Below are the code and all the weights of a small trained network. Each question names an input and a class and asks about switching units off, where a switched-off unit gives its printed mean instead of its output.

import numpy as np


def w(rows, s, z=0):
    codes = np.array(rows[::2]) - 128.0
    scale = np.full(codes.shape[1], s)
    scale[-1] = z or s
    return codes * scale


def norm(h):
    return h / np.sqrt((h * h).mean(-1, keepdims=True) + 1e-5)


def f(y):
    return y / 2 * (1 + np.tanh(0.7978845608 * (y + 0.044715 * y**3)))


def log_softmax(a):
    a = a - a.max(-1, keepdims=True)
    return a - np.log(np.exp(a).sum(-1, keepdims=True))


def net(x, mask):
    res = np.array(x, float).reshape(1, 2) / 4 @ E
    u = 0
    for l in range(4):
        y = f(norm(res) @ A[l][:, :-1].T + A[l][:, -1])
        res = res + np.where(mask[u : u + 3], y, B[l][:, -1]) @ B[l][:, :-1]
        u += 3
    return log_softmax(norm(res)[-1] @ U[:, :-1].T + U[:, -1])


A, B = {}, {}
E = w([
[153,159,127,98,44,158,100,97,45,34],'x0',
[84,163,123,219,71,128,2,181,118,59],'x1',
],0.0081)
A[0] = w([
[93,179,149,1,117,177,144,66,82,102,3],'L0N0',
[140,219,44,120,239,116,190,169,130,101,45],'L0N1',
[151,159,131,195,6,210,190,79,113,149,45],'L0N2',
],0.0056,0.002)
B[0] = w([
[196,29,253,140,182,132,200,119,188,111,250],'L0N0',
[119,232,137,125,78,233,136,77,74,88,161],'L0N1',
[137,124,92,172,83,155,129,88,105,188,171],'L0N2',
],0.012,0.0026)
A[1] = w([
[180,180,140,159,135,227,102,121,147,89,61],'L1N0',
[158,180,112,26,255,93,160,111,128,102,136],'L1N1',
[125,104,166,179,111,163,132,155,94,119,5],'L1N2',
],0.008,0.0026)
B[1] = w([
[114,121,39,95,109,167,243,89,134,255,151],'L1N0',
[113,70,11,182,41,207,105,189,96,171,255],'L1N1',
[94,69,137,63,127,95,121,82,63,191,144],'L1N2',
],0.0095,0.0052)
A[2] = w([
[109,254,134,95,84,170,124,92,83,110,13],'L2N0',
[112,227,184,28,131,120,148,188,80,96,3],'L2N1',
[208,95,172,130,153,167,177,157,167,117,120],'L2N2',
],0.0073,0.0019)
B[2] = w([
[159,117,141,44,98,185,174,20,88,111,153],'L2N0',
[146,253,91,159,55,128,134,131,92,94,94],'L2N1',
[176,174,195,114,216,56,59,130,73,23,252],'L2N2',
],0.012,0.0036)
A[3] = w([
[142,68,77,35,85,128,109,97,60,125,84],'L3N0',
[127,99,2,103,133,169,173,206,121,165,41],'L3N1',
[139,201,111,97,102,178,115,100,146,57,4],'L3N2',
],0.008,0.0025)
B[3] = w([
[105,126,143,166,99,78,134,134,122,181,217],'L3N0',
[104,210,136,106,141,149,158,74,99,64,254],'L3N1',
[181,101,183,144,55,68,171,7,52,182,129],'L3N2',
],0.018,0.0062)
U = w([
[65,245,95,101,148,207,171,103,96,89,159],'0',
[47,105,88,170,173,135,36,209,196,142,214],'1',
[213,72,190,78,203,96,149,125,103,89,126],'2',
[85,95,140,154,24,102,127,101,79,211,151],'3',
[137,136,107,45,107,135,109,127,181,143,2],'4',
],0.012,0.0043)

Each question gives the input, the list of numbers given to net, and the class t.
The units are the neurons (one row each of A and B). Each row of codes is followed by its name. A weight is (code - 128) times the scale printed after its matrix; where a second scale follows, it is the last column's (A, B and U).
mask holds one flag per neuron, layer by layer. A switched-off neuron (its flag False) gives its mean, the last column of its row in B, instead of its output. The means were averaged over made-up inputs and are rounded, as every weight is.
A unit's drop is (log p(t) with every unit on - log p(t) with that unit switched off) / (log p(t) with every unit on - log p(t) with every unit switched off).
The circuit of an input: a set's keep is (log p(t) with only the set's units on - log p(t) with every unit switched off) / (log p(t) with every unit on - log p(t) with every unit switched off). Starting from all 12 units, units are removed one at a time, each time the one whose removal leaves the highest keep (on an exact tie, the one counted first), for as long as the keep stays at least 0.8.
units of the circuit, in order: the units of the circuit, biggest drop first
k most important neurons: the k neurons with the biggest drops, biggest first
drop when u is switched off: that unit's drop, to one decimal
input [-1,3], class 1: 3 most important neurons : L0N1, L1N1, L3N1
input [-2,-8], class 0: units of the circuit, in order : L1N1, L3N1
input [7,-5], class 2: units of the circuit, in order : L0N0
input [-7,-6], class 0: units of the circuit, in order : L3N1, L1N1
input [-6,-7], class 0: units of the circuit, in order : L1N1, L3N1
input [0,4], class 1: 2 most important neurons : L0N1, L1N1
input [-8,-1], class 0: units of the circuit, in order : L0N0, L3N1
input [0,2], class 1: 2 most important neurons : L0N1, L1N1
input [-7,-1], class 0: 2 most important neurons : L0N0, L3N1
input [-3,-6], class 0: 2 most important neurons : L1N1, L3N1
input [-1,2], class 1: 4 most important neurons : L0N1, L1N1, L3N1, L0N0
input [3,1], class 3: 2 most important neurons : L1N2, L0N2
input [-4,1], class 1: 4 most important neurons : L1N1, L3N1, L0N0, L1N0
input [-3,-7], class 0: most important neuron : L1N1
input [2,6], class 3: 2 most important neurons : L1N1, L0N0
input [6,-4], class 2: drop when L0N0 is switched off : 1.3
input [-5,-2], class 0: drop when L3N1 is switched off : 0.4
input [-5,-6], class 0: drop when L1N1 is switched off : 0.3
